Here is a tiny trained network, its code and every weight. The questions are about switching its units off for an input and a class, where a switched-off unit gives its printed mean instead of its output.

import numpy as np


def w(rows, s, z=0):
    codes = np.array(rows[::2]) - 128.0
    scale = np.full(codes.shape[1], s)
    scale[-1] = z or s
    return codes * scale


def norm(h):
    return h / np.sqrt((h * h).mean(-1, keepdims=True) + 1e-5)


def f(y):
    return y / 2 * (1 + np.tanh(0.7978845608 * (y + 0.044715 * y**3)))


def log_softmax(a):
    a = a - a.max(-1, keepdims=True)
    return a - np.log(np.exp(a).sum(-1, keepdims=True))


def net(x, mask):
    res = np.array(x, float).reshape(1, 8) / 4 @ E
    u = 0
    for l in range(3):
        y = f(norm(res) @ A[l][:, :-1].T + A[l][:, -1])
        res = res + np.where(mask[u : u + 5], y, B[l][:, -1]) @ B[l][:, :-1]
        u += 5
    return log_softmax(norm(res)[-1] @ U[:, :-1].T + U[:, -1])


A, B = {}, {}
E = w([
[128,125,118,145,140,138],'x0',
[64,150,211,255,144,66],'x1',
[132,133,137,116,118,119],'x2',
[124,129,130,124,124,125],'x3',
[127,126,123,133,133,133],'x4',
[126,125,120,141,139,139],'x5',
[208,23,155,159,85,130],'x6',
[62,136,166,72,218,116],'x7',
],0.0072)
A[0] = w([
[174,229,42,153,70,138,254],'0.n1',
[82,211,159,190,136,60,139],'0.n2',
[115,170,59,66,170,140,182],'0.n3',
[151,22,101,51,133,149,137],'0.n4',
[204,2,190,84,181,122,91],'0.n5',
],0.0099,0.0036)
B[0] = w([
[19,2,62,116,52,54,230],'0.n1',
[139,35,189,100,165,233,253],'0.n2',
[180,218,106,127,144,73,206],'0.n3',
[40,204,135,66,149,174,233],'0.n4',
[118,41,222,150,174,178,224],'0.n5',
],0.0083,0.0074)
A[1] = w([
[91,135,89,90,32,247,7],'1.n1',
[241,131,145,251,47,116,245],'1.n2',
[175,131,201,129,158,231,59],'1.n3',
[71,30,175,142,81,141,181],'1.n4',
[63,78,195,123,151,134,83],'1.n5',
],0.012,0.0012)
B[1] = w([
[142,73,131,236,171,135,170],'1.n1',
[174,149,72,125,214,7,151],'1.n2',
[19,253,135,112,107,95,210],'1.n3',
[247,158,123,189,106,63,248],'1.n4',
[161,31,41,83,97,204,223],'1.n5',
],0.011,0.014)
A[2] = w([
[169,84,91,148,123,186,7],'2.n1',
[95,76,63,152,86,15,133],'2.n2',
[204,224,110,66,201,116,6],'2.n3',
[129,150,248,115,202,185,5],'2.n4',
[186,30,164,195,210,136,121],'2.n5',
],0.012,0.0016)
B[2] = w([
[152,89,164,149,102,75,196],'2.n1',
[62,196,196,56,214,225,255],'2.n2',
[241,107,153,194,130,64,178],'2.n3',
[5,147,94,108,143,135,183],'2.n4',
[124,85,101,130,14,166,233],'2.n5',
],0.011,0.0084)
U = w([
[1,176,151,88,159,200,209],'0',
[168,51,139,197,29,172,2],'1',
[232,214,136,162,184,32,136],'2',
],0.0094,0.0011)

Each question gives the input, the list of numbers given to net, and the class t.
The units are the neurons (one row each of A and B). Each row of codes is followed by its name. A weight is (code - 128) times the scale printed after its matrix; where a second scale follows, it is the last column's (A, B and U).
mask holds one flag per neuron, layer by layer. A switched-off neuron (its flag False) gives its mean, the last column of its row in B, instead of its output. The means were averaged over made-up inputs and are rounded, as every weight is.
A unit's drop is (log p(t) with every unit on - log p(t) with that unit switched off) / (log p(t) with every unit on - log p(t) with every unit switched off).
The circuit of an input: a set's keep is (log p(t) with only the set's units on - log p(t) with every unit switched off) / (log p(t) with every unit on - log p(t) with every unit switched off). Starting from the 12 units with the biggest drops (on a tie, the unit counted first), units are removed one at a time, each time the one whose removal leaves the highest keep (on an exact tie, the one counted first), for as long as the keep stays at least 0.8.
circuit, biggest first: the units of the circuit, biggest drop first
top k neurons: the k neurons with the biggest drops, biggest first
top k neurons in layer l: the k neurons of layer l with the biggest drops, biggest first
drop when u is switched off: that unit's drop, to one decimal
input [-6,-2,2,-3,8,-3,5,4], class 0: circuit, biggest first => 0.n4
input [-8,-6,-1,1,-8,6,-4,-6], class 0: top 2 neurons => 0.n1; 2.n2
input [8,8,-6,-6,6,-6,7,0], class 2: circuit, biggest first => 1.n2; 0.n1
input [-1,-1,-7,2,5,3,6,1], class 0: top 3 neurons => 0.n1; 0.n4; 1.n3
input [-5,-7,-7,-7,5,-6,-1,6], class 2: top 2 neurons in layer 0 => 0.n3; 0.n2
input [-4,5,-7,-3,-5,0,1,4], class 1: top 4 neurons => 1.n5; 0.n3; 0.n4; 2.n2
input [-5,0,-1,-2,-5,7,-3,-6], class 0: top 4 neurons => 0.n1; 2.n2; 0.n2; 0.n5
input [-3,1,-4,6,2,-8,7,-4], class 2: top 3 neurons => 0.n2; 1.n2; 0.n1
input [-6,-8,1,-5,-8,5,-4,-8], class 0: circuit, biggest first => 0.n1; 2.n2
input [2,-2,0,4,-3,-4,8,1], class 0: circuit, biggest first => 0.n1; 1.n3
input [-8,-6,-4,3,-2,-5,4,4], class 0: top 2 neurons => 0.n1; 1.n4
input [-6,-1,-5,-8,-4,4,4,1], class 0: top 2 neurons => 0.n1; 1.n3
input [-4,6,2,5,-2,1,6,-2], class 2: top 2 neurons => 1.n2; 0.n1
input [-8,-1,2,5,1,-6,-3,-8], class 0: circuit, biggest first => 2.n2
input [-1,6,3,-4,-6,5,1,4], class 1: top 3 neurons => 1.n5; 0.n3; 0.n4
input [-2,-4,0,5,3,3,-6,1], class 2: top 3 neurons => 0.n3; 2.n3; 1.n5
input [3,4,-4,-7,-7,-8,-6,0], class 1: top 2 neurons => 1.n5; 2.n2
input [-7,1,1,-6,6,-5,-8,-1], class 1: top 2 neurons => 0.n2; 1.n3
input [4,6,0,-6,5,7,-5,0], class 1: top 2 neurons in layer 1 => 1.n5; 1.n4
input [-7,-3,5,7,4,6,-7,8], class 2: circuit, biggest first => 2.n3
input [-3,4,-2,-8,2,-5,4,8], class 1: top 2 neurons => 1.n5; 0.n4
input [-6,8,-2,-3,2,2,1,4], class 1: top 2 neurons in layer 0 => 0.n3; 0.n4
input [8,6,-5,6,-6,-4,6,-5], class 2: drop when 1.n2 is switched off => 0.7
input [-5,-4,-4,6,-1,5,3,2], class 0: drop when 0.n1 is switched off => 0.9
input [1,3,4,-5,2,7,4,-2], class 2: drop when 0.n1 is switched off => 0.1
